Below are the code and all the weights of a small trained network. Each question names an input and a target symbol and asks about switching units off, where a switched-off unit gives its printed mean instead of its output.

import numpy as np


def w(rows, s, z=0):
    codes = np.array(rows[::2]) - 128.0
    scale = np.full(codes.shape[1], s)
    scale[-1] = z or s
    return codes * scale


def f(y):
    return y / 2 * (1 + np.tanh(0.7978845608 * (y + 0.044715 * y**3)))


def softmax(a):
    e = np.exp(a - a.max(-1, keepdims=True))
    return e / e.sum(-1, keepdims=True)


def log_softmax(a):
    a = a - a.max(-1, keepdims=True)
    return a - np.log(np.exp(a).sum(-1, keepdims=True))


def net(x, mask):
    ids = ['αβγδεζηθλξπτφω'.index(c) for c in x.split()]
    T = len(ids)
    res = E[ids] + P[:T]
    r = res
    for j in range(3):
        rows = slice(2 * j, 2 * j + 2)
        q, k, v = (r @ M[0][rows].T for M in (Q, K, V))
        z = softmax(np.where(np.tri(T) > 0, q @ k.T / 2**0.5, -1e9)) @ v
        o = O[0][rows]
        res = res + np.where(mask[j], z, o[:, -1]) @ o[:, :-1]
    y = f(res @ A[0][:, :-1].T + A[0][:, -1])
    res = res + np.where(mask[3:11], y, B[0][:, -1]) @ B[0][:, :-1]
    return log_softmax(res[-1] @ U[:, :-1].T + U[:, -1])


Q, K, V, O, A, B = {}, {}, {}, {}, {}, {}
E = w([
[80,177,94,42],'α',
[157,98,163,147],'β',
[165,213,143,108],'γ',
[177,190,195,187],'δ',
[98,109,40,124],'ε',
[141,23,81,74],'ζ',
[174,60,134,80],'η',
[129,238,193,1],'θ',
[101,95,170,133],'λ',
[74,165,30,127],'ξ',
[143,198,75,174],'π',
[114,156,125,255],'τ',
[55,109,99,202],'φ',
[187,108,81,190],'ω',
],0.019)
P = w([
[99,243,136,110],'0',
[170,47,104,147],'1',
[104,241,140,123],'2',
[168,49,103,150],'3',
[110,247,139,136],'4',
[178,57,100,157],'5',
[112,247,144,143],'6',
[176,52,103,160],'7',
[119,252,148,148],'8',
[182,49,107,151],'9',
[119,254,148,152],'10',
[166,48,108,165],'11',
[122,252,152,153],'12',
[170,49,112,162],'13',
],0.0064)
Q[0] = w([
[103,126,78,94],'H1',
[216,125,82,87],'H1',
[92,121,254,115],'H2',
[164,111,116,133],'H2',
[200,165,134,164],'H3',
[85,118,179,100],'H3',
],0.044)
K[0] = w([
[89,127,74,110],'H1',
[209,172,65,90],'H1',
[147,1,178,50],'H2',
[197,163,142,151],'H2',
[200,165,98,173],'H3',
[106,140,195,105],'H3',
],0.039)
V[0] = w([
[253,177,6,54],'H1',
[216,133,41,61],'H1',
[131,90,136,118],'H2',
[149,139,142,147],'H2',
[73,131,146,129],'H3',
[183,163,102,166],'H3',
],0.0072)
O[0] = w([
[2,88,175,218,252],'H1',
[48,101,176,189,145],'H1',
[122,131,99,136,71],'H2',
[146,119,131,117,152],'H2',
[182,151,109,96,79],'H3',
[26,114,133,189,250],'H3',
],0.0068,0.0029)
A[0] = w([
[112,252,114,129,1],'N1',
[120,83,55,44,172],'N2',
[156,16,90,131,7],'N3',
[137,199,117,155,130],'N4',
[92,79,52,94,22],'N5',
[105,92,179,39,144],'N6',
[200,49,190,162,127],'N7',
[132,243,166,133,116],'N8',
],0.019,0.0078)
B[0] = w([
[191,40,85,152,209],'N1',
[81,128,43,135,181],'N2',
[126,105,249,210,182],'N3',
[176,219,185,105,212],'N4',
[120,77,134,23,155],'N5',
[161,251,161,143,182],'N6',
[166,111,57,64,207],'N7',
[47,97,131,112,247],'N8',
],0.026,0.011)
U = w([
[48,121,63,213,171],'α',
[149,144,160,21,167],'β',
[62,70,133,134,76],'γ',
[136,94,222,62,71],'δ',
[69,116,104,57,55],'ε',
[31,146,165,170,191],'ζ',
[184,196,144,104,161],'η',
[110,187,225,76,63],'θ',
[67,193,105,120,118],'λ',
[184,66,114,74,62],'ξ',
[134,106,142,204,255],'π',
[211,135,211,110,105],'τ',
[156,147,56,144,121],'φ',
[106,193,139,250,187],'ω',
],0.011,0.008)

Each question gives the input, a string of symbols that net reads in full, and the target symbol t.
The units are the heads (2 rows each of Q, K, V and O) and the neurons (one row each of A and B). Each row of codes is followed by its name. A weight is (code - 128) times the scale printed after its matrix; where a second scale follows, it is the last column's (O, A, B and U).
mask holds one flag per unit, heads first, then neurons. A switched-off unit (its flag False) gives its mean, the last column of its rows in O or B, instead of its output. The means were averaged over made-up inputs and are rounded, as every weight is.
A unit's drop is (log p(t) with every unit on - log p(t) with that unit switched off) / (log p(t) with every unit on - log p(t) with every unit switched off).
most important unit: the unit with the biggest drop
k most important neurons: the k neurons with the biggest drops, biggest first
heads that matter: for each layer, one digit per head in row order, 1 if its drop is at least 0.15 and else 0, layers parted by /
drop of u: that unit's drop, to one decimal
input θ λ δ λ ω ε π θ θ η β α π λ, target φ: most important unit -> H1
input φ δ ζ η ε θ τ ζ ω, target ω: 3 most important neurons -> (N8 N1 N5)
input β β ξ, target ξ: heads that matter -> 000
input ε ζ α ω α β β τ φ β π γ γ γ, target ζ: 2 most important neurons -> (N7 N1)
input γ γ π η ω ω β α β β, target ξ: 2 most important neurons -> (N7 N8)
input ω δ ξ π φ τ θ θ β ζ λ φ φ, target φ: 4 most important neurons -> (N3 N1 N6 N5)
input α π η β γ ε γ ζ δ β, target ξ: 3 most important neurons -> (N7 N4 N6)
input ζ π α ε θ γ θ γ η π β δ η ε, target γ: 4 most important neurons -> (N5 N4 N3 N2)
input θ γ β ε η γ λ β β, target β: heads that matter -> 100
input ζ δ λ δ η φ δ γ α, target α: 4 most important neurons -> (N1 N8 N7 N5)
input τ θ δ θ ε π ω ξ ζ, target ζ: 4 most important neurons -> (N3 N2 N4 N1)
input β ζ β ω, target π: 2 most important neurons -> (N3 N4)
input η η λ α π θ θ δ δ β θ δ δ, target δ: 3 most important neurons -> (N8 N4 N1)
input β δ π α, target λ: 2 most important neurons -> (N6 N2)
input α ε φ ω η β ω β β α π, target π: 3 most important neurons -> (N1 N4 N8)
input ε δ θ θ β π γ δ π θ, target θ: drop of N6 -> 2.5
input ω β τ γ γ φ ω π ω ω η, target η: drop of N8 -> 1.6
input τ γ β δ θ δ φ π δ α π ε, target γ: drop of N6 -> 0.3
